Moves between objects:
PN: fu>ZG, du>CZ, po>QH, na>QD, vu>JR, te>BT
HC: fu>BL, du>QT, po>GZ, na>JL, vu>., te>.
JR: fu>LM, du>SD, po>BR, na>LD, vu>PN, te>GT
ZQ: fu>QD, du>., po>DZ, na>ZG, vu>QT, te>.
MZ: fu>QH, du>TL, po>ZG, na>DZ, vu>GB, te>CQ
GT: fu>SM, du>ZT, po>RJ, na>ZB, vu>BT, te>JR
DZ: fu>RD, du>NG, po>ZQ, na>MZ, vu>HB, te>PR
LD: fu>QT, du>BL, po>FB, na>JR, vu>QD, te>ZB
TL: fu>RC, du>MZ, po>ZM, na>NG, vu>NZ, te>ZP
HR: fu>NG, du>RD, po>DS, na>RC, vu>SQ, te>MQ
MR: fu>LC, du>RJ, po>ZT, na>HP, vu>CC, te>CM
MQ: fu>., du>NJ, po>., na>CC, vu>HP, te>HR
JL: fu>SD, du>LM, po>NZ, na>HC, vu>ZM, te>MH
FB: fu>HB, du>SQ, po>LD, na>BR, vu>RD, te>JH
NJ: fu>PR, du>MQ, po>ZH, na>JT, vu>JH, te>RD
LC: fu>MR, du>SN, po>MH, na>GR, vu>ZP, te>NZ
DL: fu>., du>BT, po>CC, na>., vu>ZT, te>CZ
LL: fu>BT, du>., po>CQ, na>., vu>SM, te>ZG
ZT: fu>MH, du>GT, po>MR, na>LB, vu>DL, te>SD
RJ: fu>SN, du>MR, po>GT, na>JH, vu>JT, te>BR
SM: fu>GT, du>MH, po>SN, na>CG, vu>LL, te>LM
BR: fu>GB, du>CM, po>JR, na>FB, vu>QH, te>RJ
JT: fu>CQ, du>CC, po>BT, na>NJ, vu>RJ, te>QH
HB: fu>FB, du>GZ, po>QT, na>GB, vu>DZ, te>SJ
QT: fu>LD, du>HC, po>HB, na>LM, vu>ZQ, te>CG
CC: fu>ZP, du>JT, po>DL, na>MQ, vu>MR, te>RC
MH: fu>ZT, du>SM, po>LC, na>., vu>., te>JL
NZ: fu>CM, du>GB, po>JL, na>GZ, vu>TL, te>LC
BL: fu>HC, du>LD, po>SQ, na>SD, vu>DS, te>LB
QD: fu>ZQ, du>DS, po>RD, na>PN, vu>LD, te>ZH
CG: fu>ZB, du>., po>SJ, na>SM, vu>., te>QT
RC: fu>TL, du>QH, po>CZ, na>HR, vu>CM, te>CC
SJ: fu>JH, du>GR, po>CG, na>SN, vu>PR, te>HB
NG: fu>HR, du>DZ, po>., na>TL, vu>GZ, te>.
JH: fu>SJ, du>HP, po>ZB, na>RJ, vu>NJ, te>FB
CM: fu>NZ, du>BR, po>SD, na>SQ, vu>RC, te>MR
LM: fu>JR, du>JL, po>GB, na>QT, vu>ZG, te>SM
HP: fu>GR, du>JH, po>LB, na>MR, vu>MQ, te>SQ
GZ: fu>SQ, du>HB, po>HC, na>NZ, vu>NG, te>GR
ZG: fu>PN, du>ZM, po>MZ, na>ZQ, vu>LM, te>LL
ZP: fu>CC, du>CQ, po>., na>., vu>LC, te>TL
CZ: fu>ZM, du>PN, po>RC, na>DS, vu>SD, te>DL
CQ: fu>JT, du>ZP, po>LL, na>PR, vu>SN, te>MZ
SQ: fu>GZ, du>FB, po>BL, na>CM, vu>HR, te>HP
QH: fu>MZ, du>RC, po>PN, na>RD, vu>BR, te>JT
PR: fu>NJ, du>., po>., na>CQ, vu>SJ, te>DZ
RD: fu>DZ, du>HR, po>QD, na>QH, vu>FB, te>NJ
ZB: fu>CG, du>LB, po>JH, na>GT, vu>ZH, te>LD
ZH: fu>., du>., po>NJ, na>BT, vu>ZB, te>QD
LB: fu>., du>ZB, po>HP, na>ZT, vu>., te>BL
BT: fu>LL, du>DL, po>JT, na>ZH, vu>GT, te>PN
DS: fu>., du>QD, po>HR, na>CZ, vu>BL, te>.
GB: fu>BR, du>NZ, po>LM, na>HB, vu>MZ, te>SN
GR: fu>HP, du>SJ, po>., na>LC, vu>., te>GZ
SN: fu>RJ, du>LC, po>SM, na>SJ, vu>CQ, te>GB
SD: fu>JL, du>JR, po>CM, na>BL, vu>CZ, te>ZT
ZM: fu>CZ, du>ZG, po>TL, na>., vu>JL, te>.

The rows follow the links: the fewer symbols apart two objects are, the more alike their rows tend to be.

Each row is also shifted at random along 7 hidden directions that mean nothing.

Some objects, each with a row of numbers:
BT -> -9	+14	+5	+20	+11	-4	+4	-16	+11	+23	+19	+19	-10	-3	+12	+12	-15	+6	-20	+5	+1	-11	+19	+21	-60	+24	+7	+29	-15	+16	+3	-30	-19	-15	-11	-13	-11	+27	-34	-9	-41	-36	+11	-22	-9	+2	-20	+17	-18	-31	-44	-1	+22	-5	+11	-23	-7	-21	-7	+5	+48
NZ -> -14	-16	+8	-26	-19	+12	+5	+25	-22	+36	-2	-12	-20	+31	-15	+59	+26	-11	+5	-1	+19	-28	+16	-2	-23	-16	+12	-22	-41	-12	-17	+29	-5	-38	+58	+12	-45	+25	-19	+30	-12	+30	+20	-5	+12	-3	+27	-30	+11	+55	-19	-6	+5	+21	-42	+6	-14	-11	+0	-14	-31
DS -> -1	+15	-16	-25	+9	-11	+12	+15	+7	-18	+11	+13	-9	-9	+35	-23	+1	+2	+1	+19	+21	+4	0	-32	-61	+33	-26	+2	-7	+12	+8	+22	+17	-28	-29	-10	-12	+7	+27	-12	-26	+13	-16	-9	-10	-64	+1	-16	-17	-5	+1	+12	+9	-26	+4	-23	+21	-20	-36	+38	+35
FB -> +5	-6	+5	-23	-7	+6	+1	+28	-6	-3	-28	-4	-10	+9	-13	+22	+37	+4	+2	-7	+17	+4	+3	-25	+40	+7	-20	-26	+14	-19	+1	+37	-4	-1	+24	+4	+3	+0	0	-11	+26	+41	-4	+8	+15	-9	+27	-35	+31	+44	+33	-30	-7	+16	-60	+29	+6	+16	-2	-33	-55
QH -> -11	+2	+15	-14	-4	-7	+10	-4	-14	+1	+21	+15	-12	+17	-10	+22	+25	+10	-12	+2	+12	-26	-52	-39	-85	+10	+17	+11	-21	-13	-24	+21	+16	-12	-19	-14	-28	+19	+14	-5	-32	-7	+2	-21	-18	-45	-23	-17	+3	+43	-18	+10	-26	-27	+24	-37	+24	-11	-3	+37	+41
DZ -> +4	+5	-11	-19	-10	+9	+9	-27	+25	+7	+7	-9	+12	+1	-6	+0	+21	+13	+17	+8	+7	+13	+8	-29	+17	+13	+8	-19	+18	-7	+0	+7	+11	+16	+17	-6	+10	-15	+1	-19	+21	+13	-12	+4	+3	+23	-5	-5	+23	+33	+24	-15	-21	-4	-24	+28	+25	+26	+7	-16	-33
GZ -> -3	-12	-2	-13	-3	+15	+7	+32	-22	-5	-43	-9	+1	+7	+5	+7	+5	-4	+7	-3	-7	+27	+9	+15	+81	-18	-22	-39	+7	+1	+24	+8	+11	-8	+16	+9	+9	-12	+0	+4	+31	+6	-2	+18	+47	-9	+33	-23	+14	+15	+24	+3	+19	+19	-38	+23	-24	+16	+1	-19	-46
PN -> +18	+7	+36	+15	-14	-27	-10	+19	-43	+3	-44	-10	+30	+17	-45	+26	-26	+49	+2	+0	-56	+18	-66	+51	+67	-43	+30	+5	-15	+8	+27	-19	-42	+64	-19	-14	+2	+21	+39	+6	-12	-110	+27	+27	-18	+24	-11	-31	+3	+38	+41	-12	-22	-11	+49	-4	+1	+9	+45	-2	+26
HB -> +15	+10	-24	-15	+13	+11	-7	-17	+31	-34	+30	-2	+5	-38	+26	-60	+18	-46	+22	+16	+25	-13	+2	-45	-62	+4	-5	-12	+29	+3	-36	+23	+47	-21	-26	+2	+11	-40	+5	-20	+30	+51	-27	+2	-5	-12	-24	+44	0	-68	-35	+24	-15	-21	+31	-31	+11	+1	-19	+46	-14
LM -> +2	+10	-1	-8	-19	-7	-4	-14	-3	+11	+32	-20	+6	+21	+9	+12	-15	+27	-13	+12	-5	+3	+1	-35	+34	+15	-8	-11	+8	-51	-23	+1	-35	+32	+11	+6	-21	+19	+7	-11	-10	-3	+15	+44	-8	+16	+28	-8	+11	+38	+64	+4	-15	-4	-38	+61	-1	+22	-26	-12	+8
ZP -> -19	-7	-12	+6	-4	+16	+18	-21	+25	+25	+26	+0	-1	0	+7	+14	+2	-20	+10	-3	0	-13	+25	+7	-36	-9	+9	+10	-29	+9	-12	-21	+10	-33	+27	+12	-19	0	-37	+18	-10	+25	+1	-24	-6	+20	-12	+14	-13	-13	-39	-6	+8	+2	-15	+1	-5	-13	-13	-9	-2
JL -> -20	+9	-14	+8	-17	-5	+1	-32	+23	+21	+53	-9	-5	+0	+5	-1	-28	+24	-16	-11	-3	+17	+45	+15	+54	+4	+21	-7	+3	-24	-1	-44	-41	+22	+37	+15	-22	+26	-33	-7	-17	-15	-2	+22	+10	+80	+6	+26	+2	+5	+21	+11	+16	+10	-8	+48	-15	+23	+1	-29	-9
LD -> +15	+10	-1	-10	+19	-16	-6	+29	-15	+3	-6	+19	-8	-14	+25	+12	-11	+5	-9	+16	+17	+3	+1	+24	-50	+13	+12	-1	+1	+30	+18	+10	-18	-15	-7	-15	+4	+28	+1	-7	-33	-42	+13	+13	+12	-35	+9	-1	-11	-29	-34	+22	+24	-3	+24	-31	-28	-22	-9	+13	+34
LB -> +5	-10	-12	-1	+9	-5	-11	+21	-1	-6	-21	+6	-2	-20	+9	-15	-5	-12	-1	-2	+14	-4	+24	+23	+2	+9	-5	+8	+10	+25	+24	-3	+0	-2	+7	-3	+14	-5	+1	+11	+12	+13	+3	-4	-4	-7	+16	+5	-16	-28	-6	+1	+21	+12	+12	-13	-7	-9	+1	+1	+2
JH -> +23	0	-18	+8	+21	0	-12	-31	+29	-5	-7	+19	+24	-35	-11	+4	-21	-6	+15	+1	-31	+15	+22	+24	-10	+9	-6	+14	+31	+9	+17	-23	-18	+35	+2	+17	+29	+1	-36	-27	-24	+4	-10	+9	-10	+57	+3	+55	+15	-57	-23	-21	-18	+18	-10	+21	-30	+15	-7	-26	-16
BL -> +9	+6	-6	-10	-3	-25	-25	-4	-16	-44	-28	+4	+26	-9	-11	-44	-46	+23	-5	+0	-49	+55	-19	+4	+96	+2	-38	-14	+39	-6	+32	-28	-23	+82	-35	+11	+33	-5	+40	-36	+1	-31	-26	+37	-1	+25	+12	+12	+10	-14	+73	+3	-23	-11	+27	+32	-3	+43	+2	+10	-6
QT -> +1	+1	+7	-14	-10	-17	-11	+23	-22	-8	-47	-2	+28	+9	-19	+25	+6	+2	+25	+14	-3	-11	-7	+26	-42	-22	+32	-2	+22	+22	+10	+23	+8	+35	+6	-30	+1	+3	+11	-7	+3	-45	+4	+8	+1	+4	-6	+12	-11	-4	-35	+8	-18	-3	+37	-29	-15	-9	+51	+19	-25
SQ -> -2	-5	-6	-29	+5	-7	-16	-15	+4	+5	+20	+19	-7	-2	-22	+13	+2	+28	-3	-9	-2	-4	-11	-27	+12	+11	+36	-20	+8	-9	+27	-4	-13	+33	+21	+23	+8	-2	+34	+3	-23	-6	-12	+17	-20	+31	+7	-5	+24	+42	+34	+19	-39	+6	+33	-6	+19	+20	+5	-1	+17
PR -> +10	-10	-2	-9	-7	+12	+16	+12	+16	+35	-65	-5	+26	+8	-20	+65	+21	-5	+42	+14	-21	+2	+35	+16	-32	-7	-18	+8	-1	+11	-1	+18	-3	+5	+46	-1	-11	-1	-39	+1	-11	+28	+15	-19	-5	+20	+17	-8	+4	+17	-29	-53	-11	+15	-92	+30	-24	-4	+4	-33	-77
ZG -> -13	+15	+1	-18	-26	-4	+12	-8	+22	+29	+19	-11	-4	+18	-15	+39	+16	+14	+5	+17	+26	-25	+29	-17	-69	+4	+17	+10	-23	-16	-34	+14	-5	-14	+41	-23	-43	+29	-32	-9	-23	+12	+14	-13	-16	+18	-1	-5	-8	+39	-26	-13	+1	-13	-36	+18	+6	-8	+12	+0	-28

Where do the symbols, taken in turn from left to right, take each start?
Answers are names.
+5	-4	+9	-7	-10	-2	-16	-13	-4	+9	+47	+1	-16	+17	-29	+32	+15	+22	-14	-5	+15	-30	-34	-37	-12	+0	+37	-3	-10	-32	-19	+13	-25	+13	+17	+19	-18	+23	+7	+10	-17	-7	+9	+15	-26	+28	+3	-7	+24	+54	+24	-1	-38	+7	+7	+12	+19	+10	+3	-14	+27
te du fu du fu te: BR
-2	+4	+1	-4	-2	+6	+2	-14	-8	-26	+5	-3	+5	-1	+5	-7	+2	-14	+8	+6	-1	-9	-12	-25	-43	-3	-9	-2	+12	-19	-40	+5	+14	-2	-18	+8	-10	+1	-9	-17	+1	+11	-6	+10	+9	+1	-3	+32	+0	-26	-33	+16	-11	-11	-2	-2	-15	+3	-8	+19	-20
fu te vu vu vu po na: ZH
+3	+7	+14	+26	-11	-17	-24	+2	-21	-25	-14	-9	+3	-3	-31	-16	-18	+15	-13	-5	-22	+11	-15	+43	+80	-27	+7	-2	+9	-11	+4	-20	-29	+48	-6	-13	+11	+9	-5	-19	+22	-41	+3	+32	+5	+48	-4	+14	+9	-3	+24	-17	+4	+2	+24	+11	-17	+8	+36	-15	-19
du te te fu du: LM
+9	-21	+1	+6	-5	+14	-12	-9	-10	-12	-2	-9	+7	+4	-43	-3	0	-7	+2	-19	-17	-17	-21	-19	+38	-15	-6	+3	+0	-32	-5	-3	+0	+33	+4	+23	+1	-11	+22	+16	+15	+38	-11	-3	-24	+31	+6	+4	+19	+22	+34	-19	-35	+11	+2	+17	+7	+21	+16	-5	-8
po fu te te du du fu: ZT
-1	-10	+19	+13	+15	+6	+13	+13	-14	+11	-18	+13	-10	+11	+7	+33	+9	-1	-8	0	-7	-4	-31	+0	-23	+6	-18	+14	-26	+6	+4	-2	-7	-28	-13	-1	-6	+11	-9	+18	-30	-12	+19	-13	+1	-47	+4	-33	+4	+18	-6	-7	+7	+0	-31	-12	-9	-17	-29	-4	+33
fu fu te po fu fu: PN
+4	+12	+6	-12	-1	-12	+0	+21	-19	-33	-46	+5	+17	-1	-5	-11	+3	+3	+7	+21	-10	+17	-30	-3	-25	+7	-24	+6	+14	+9	+9	+18	+17	+26	-46	-27	+10	-1	+30	-32	-4	-19	-11	+9	-6	-46	-10	-6	-8	-2	+6	-8	-15	-23	+7	-9	+10	-2	+10	+32	-9
te na vu te du na te: LB
-18	+17	-10	+11	-1	+4	+10	+1	+11	+8	+41	-12	-23	-11	+47	-40	-9	-15	-16	+3	+20	+10	+30	+10	+16	+8	-18	-1	-30	+9	-20	-12	+3	-64	-11	-9	-22	+2	-14	+6	+10	+7	+2	-4	+26	-31	+2	-19	-20	-22	+1	+20	+57	-12	-12	+3	0	-16	-43	+3	+20
po du du du du te: ZP
+15	-6	+13	+31	+6	-16	-15	-6	-26	-8	-4	+6	+17	+4	-11	+3	-35	+13	-21	+3	-31	-4	-46	+24	+18	-11	+16	+25	+12	+2	+11	-28	-30	+51	-31	+3	+21	+8	+29	+2	-16	-62	+21	+25	-27	+5	-1	+11	-9	-17	+16	+11	-15	-9	+55	-12	-12	0	+14	+19	+56
vu vu na fu fu du: LB
+1	-13	-6	+10	-6	-4	-11	-14	-6	-1	-3	-4	+9	+3	-6	-12	-24	-11	+9	+7	-8	-20	+3	+3	-26	-15	+8	+18	+5	+3	-13	-15	+2	+18	+2	-1	-10	-2	-2	+12	-10	+14	+7	-3	-19	+22	0	+39	-28	-32	-23	+11	-11	-5	+32	-2	-13	-3	+19	+30	+10
fu vu du du po te du na po: QD
-9	-1	-2	-27	-1	+10	+15	+19	+2	+7	-15	+18	-18	+3	+7	+22	+21	+2	-1	-2	+8	+11	+18	-9	-9	+20	-26	-11	-14	+6	+11	+21	+12	-27	+17	+5	-9	+5	-10	-9	-16	+28	-14	-15	+17	-26	+9	-29	+11	+32	-5	-16	+8	-3	-49	+5	+10	-3	-24	-10	-22
te du po vu fu na: SM
+3	+4	+0	+9	-7	-7	+9	-9	-2	+13	+22	-17	+9	+15	+15	-2	-5	0	-3	+14	+2	-18	-20	-35	-40	+8	-1	+23	+2	-11	-25	+4	+8	-10	-26	-9	-13	-6	+13	+12	+4	-7	+11	-3	-27	-33	-5	-6	-16	+12	+12	+9	-6	-22	+17	+0	+19	-6	-5	+29	+42
fu vu te fu te: SM
-8	-12	+2	+14	-9	+8	-9	+4	-9	-10	+18	-7	-20	+7	-14	-20	+18	-12	-10	-18	+40	-39	+13	+4	-2	-11	+34	+13	-1	-1	-9	+4	+13	-2	+18	-16	-7	-8	+3	+19	+36	+25	0	-31	-15	+4	-15	+10	-18	+1	-8	+5	+11	+6	+41	-33	+9	-18	+41	+7	+4
vu vu fu te na fu: BL
+1	-2	-5	-13	+29	-4	+6	-10	+8	+6	-13	+30	+12	-8	+1	+19	-16	-5	+10	+1	-31	+3	-8	+1	-63	+16	+0	+16	+3	+30	+24	-16	+1	+6	-14	+8	+15	+3	+7	+7	-54	-14	-6	-20	-17	-9	-9	+4	-8	-14	-32	+3	-15	-3	+20	-24	-7	+1	-21	+15	+33
vu du fu te na vu te: CQ
-14	+14	+12	+3	-8	-9	+1	-8	-5	+9	+19	+4	-11	+7	+5	-4	-19	+19	-21	-1	-12	+15	-6	+14	+23	+13	+1	+4	-19	-6	+12	-27	-20	+2	-6	-6	-14	+27	+9	-9	-33	-34	-1	+2	-4	+1	-3	-18	-9	+20	+22	+9	+12	-13	+7	+4	+5	+4	-10	+5	+32
vu vu du vu te te te na: ZB
+7	-14	-4	+18	+9	+14	+3	0	-8	+6	-19	-4	+2	+4	+13	+20	-8	-30	+13	+9	-17	-3	+5	+19	-24	-15	-23	+9	-6	+4	-21	+6	+1	-29	-1	+13	-2	+6	-38	+7	-10	+13	+15	-3	+20	-3	+18	+14	-1	-49	-44	-4	+18	+6	-39	+10	-41	-14	-23	-8	-17
po po fu na vu: NJ
-22	-9	+14	+28	+15	+16	+19	+22	-1	+13	+2	+12	-29	+2	+10	-3	+28	-22	-12	-29	+29	-15	+26	+54	+4	-16	+17	+5	-43	+41	+14	-18	+17	-85	+14	-10	-1	-10	-43	+31	+27	+4	-1	-54	+42	-10	-25	-12	-21	-30	-60	-9	+60	+9	+2	-45	-11	-47	+10	-22	-3
vu na na po du te: JR
-1	+2	-10	-44	-8	-6	-2	+26	-17	+5	-15	-2	-2	+13	+17	+25	-2	+13	+8	+23	+9	+6	+3	-29	-31	+18	-18	-14	+3	-10	+1	+31	-9	+1	+13	-1	-24	+19	+25	+3	-32	+16	+6	+15	-3	-56	+39	-27	-9	+34	+20	+24	-2	-12	-29	+10	-9	+4	-23	+18	+9
fu fu po du du vu na: TL
+13	+5	-10	+11	+17	-8	-11	+1	+6	-27	-11	+11	+8	-30	+3	-43	-6	-15	0	+2	+13	-7	+9	+25	-14	+3	+1	+13	+32	+22	+14	-3	+11	+16	-24	-14	+34	-20	+2	-20	+25	-2	-4	-5	-5	+3	-13	+39	-17	-61	-29	0	-1	+0	+40	-25	-7	0	+20	+10	0
na vu du vu po fu te: NZ
-14	+1	+1	-19	-2	+11	+13	-5	+11	+26	+8	+18	-18	+9	-9	+43	+5	+0	+3	+3	-5	-7	+12	+4	-41	+12	-9	+4	-45	-5	-4	-4	-15	-35	+24	+7	-38	+36	-30	+3	-66	+11	-2	-12	+2	-2	0	-21	+6	+18	-29	-8	+10	-8	-51	+5	-5	-18	-32	-5	+0
te vu te fu na: GZ
